Below is a small trained network, with its code and all its weights. Each question gives an input and a class and asks what happens when units are switched off, that is, made to give their printed mean instead of their output.

import numpy as np


def w(rows, s, z=0):
    codes = np.array(rows[::2]) - 128.0
    scale = np.full(codes.shape[1], s)
    scale[-1] = z or s
    return codes * scale


def f(y):
    return np.maximum(y, 0)


def log_softmax(a):
    a = a - a.max(-1, keepdims=True)
    return a - np.log(np.exp(a).sum(-1, keepdims=True))


def net(x, mask):
    res = np.array(x, float).reshape(1, 6) / 4 @ E
    y = f(res @ A[0][:, :-1].T + A[0][:, -1])
    res = res + np.where(mask, y, B[0][:, -1]) @ B[0][:, :-1]
    return log_softmax(res[-1] @ U[:, :-1].T + U[:, -1])


A, B = {}, {}
E = w([
[66,236,182,20],'x0',
[157,66,2,22],'x1',
[128,127,128,126],'x2',
[127,124,128,127],'x3',
[55,196,26,181],'x4',
[244,245,95,125],'x5',
],0.0059)
A[0] = w([
[201,69,164,137,126],'n0',
[95,76,97,81,94],'n1',
[138,97,165,112,168],'n2',
[181,139,82,93,123],'n3',
[147,170,158,172,74],'n4',
[138,94,122,159,65],'n5',
[64,126,96,163,136],'n6',
[184,194,166,195,101],'n7',
[171,86,229,93,109],'n8',
[143,101,112,153,192],'n9',
[151,88,97,149,84],'n10',
[111,130,174,167,69],'n11',
[113,96,142,173,80],'n12',
[77,118,166,158,97],'n13',
[95,104,193,170,106],'n14',
[63,124,151,92,124],'n15',
[51,133,89,169,78],'n16',
[123,140,148,151,73],'n17',
[53,165,132,89,97],'n18',
[136,131,87,81,109],'n19',
[35,129,136,24,144],'n20',
[106,112,95,135,76],'n21',
[79,58,95,67,117],'n22',
[139,186,80,165,112],'n23',
[165,133,84,95,90],'n24',
[172,109,84,147,118],'n25',
[136,101,73,103,80],'n26',
[145,197,57,177,133],'n27',
[181,134,113,132,183],'n28',
[60,106,188,174,117],'n29',
[88,8,117,194,122],'n30',
[218,123,152,97,141],'n31',
[51,111,88,149,151],'n32',
[160,106,114,171,38],'n33',
[114,70,107,82,118],'n34',
[91,135,98,141,254],'n35',
[205,137,97,170,131],'n36',
],0.011,0.0091)
B[0] = w([
[62,53,100,85,188],'n0',
[102,216,52,197,160],'n1',
[84,74,119,116,187],'n2',
[107,131,85,202,178],'n3',
[138,187,48,156,153],'n4',
[183,214,118,80,135],'n5',
[98,74,139,50,169],'n6',
[114,172,55,150,194],'n7',
[82,85,96,74,199],'n8',
[166,168,194,144,199],'n9',
[181,169,141,96,149],'n10',
[82,155,54,170,144],'n11',
[180,196,100,129,144],'n12',
[124,182,78,133,156],'n13',
[99,159,64,148,176],'n14',
[177,171,178,80,169],'n15',
[77,96,59,42,151],'n16',
[120,173,17,160,131],'n17',
[200,181,153,100,169],'n18',
[153,175,118,189,160],'n19',
[204,156,179,120,214],'n20',
[107,128,116,107,134],'n21',
[110,161,62,184,184],'n22',
[93,88,130,55,176],'n23',
[118,162,70,196,155],'n24',
[175,186,163,99,168],'n25',
[106,142,90,175,151],'n26',
[81,49,161,47,204],'n27',
[119,124,158,129,200],'n28',
[102,181,39,180,187],'n29',
[201,226,203,45,212],'n30',
[69,87,138,99,190],'n31',
[78,76,176,90,181],'n32',
[254,206,135,46,134],'n33',
[89,143,82,191,169],'n34',
[90,58,190,202,255],'n35',
[165,190,161,103,189],'n36',
],0.0084,0.0087)
U = w([
[128,146,106,119,231],'0',
[111,158,9,206,47],'1',
[206,190,167,75,1],'2',
[107,91,139,161,234],'3',
[68,56,90,74,9],'4',
[120,98,150,169,211],'5',
],0.014,0.0081)

Each question gives the input, the list of numbers given to net, and the class t.
The units are the neurons (one row each of A and B). Each row of codes is followed by its name. A weight is (code - 128) times the scale printed after its matrix; where a second scale follows, it is the last column's (A, B and U).
mask holds one flag per neuron, in row order. A switched-off neuron (its flag False) gives its mean, the last column of its row in B, instead of its output. The means were averaged over made-up inputs and are rounded, as every weight is.
A unit's drop is (log p(t) with every unit on - log p(t) with that unit switched off) / (log p(t) with every unit on - log p(t) with every unit switched off).
The circuit of an input: a set's keep is (log p(t) with only the set's units on - log p(t) with every unit switched off) / (log p(t) with every unit on - log p(t) with every unit switched off). Starting from the 12 units with the biggest drops (on a tie, the unit counted first), units are removed one at a time, each time the one whose removal leaves the highest keep (on an exact tie, the one counted first), for as long as the keep stays at least 0.8.
circuit, biggest first: the units of the circuit, biggest drop first
k most important neurons: the k neurons with the biggest drops, biggest first
drop of u: that unit's drop, to one decimal
input [5,-3,-4,0,1,0], class 2: circuit, biggest first -> [n18, n20]
input [8,-3,-3,3,-2,-4], class 2: circuit, biggest first -> [n20]
input [-6,-7,-7,-2,-8,7], class 4: circuit, biggest first -> [n0, n8]
input [2,6,-4,-1,0,-5], class 1: 3 most important neurons -> [n22, n1, n34]
input [1,-7,-8,0,-8,-6], class 4: 2 most important neurons -> [n8, n0]
input [7,7,-3,2,-5,-6], class 1: circuit, biggest first -> [n22, n1]
input [-4,0,-2,2,-1,-7], class 0: 2 most important neurons -> [n30, n29]
input [3,2,0,-5,-7,8], class 0: 2 most important neurons -> [n35, n27]
input [7,3,2,-2,2,-5], class 2: 3 most important neurons -> [n20, n18, n15]
input [3,0,-2,-2,8,-4], class 4: 2 most important neurons -> [n16, n6]
input [-8,6,-4,3,5,4], class 2: 2 most important neurons -> [n25, n36]
input [4,-2,6,1,-6,-3], class 4: 4 most important neurons -> [n8, n30, n2, n9]
input [-6,7,5,3,0,-4], class 1: 3 most important neurons -> [n22, n1, n34]
input [6,7,-1,5,8,4], class 4: circuit, biggest first -> [n27]
input [8,-5,-7,8,8,-1], class 2: 3 most important neurons -> [n18, n20, n15]
input [5,6,-1,3,8,3], class 4: 2 most important neurons -> [n27, n23]
input [4,6,-7,-3,-8,8], class 0: 2 most important neurons -> [n35, n27]
input [5,0,3,6,-4,8], class 0: 2 most important neurons -> [n30, n35]
input [-7,-7,-3,-4,0,-7], class 0: 2 most important neurons -> [n30, n29]
input [6,8,8,-4,7,-3], class 1: circuit, biggest first -> [n22]
input [3,2,4,7,1,-8], class 0: 2 most important neurons -> [n22, n1]
input [1,5,-4,4,-5,-1], class 1: drop of n1 -> 0.3
input [8,4,-6,-3,6,2], class 2: drop of n16 -> 0.0
input [1,3,4,7,0,2], class 3: drop of n30 -> 0.3
input [-6,2,1,2,3,-4], class 2: drop of n30 -> 0.9
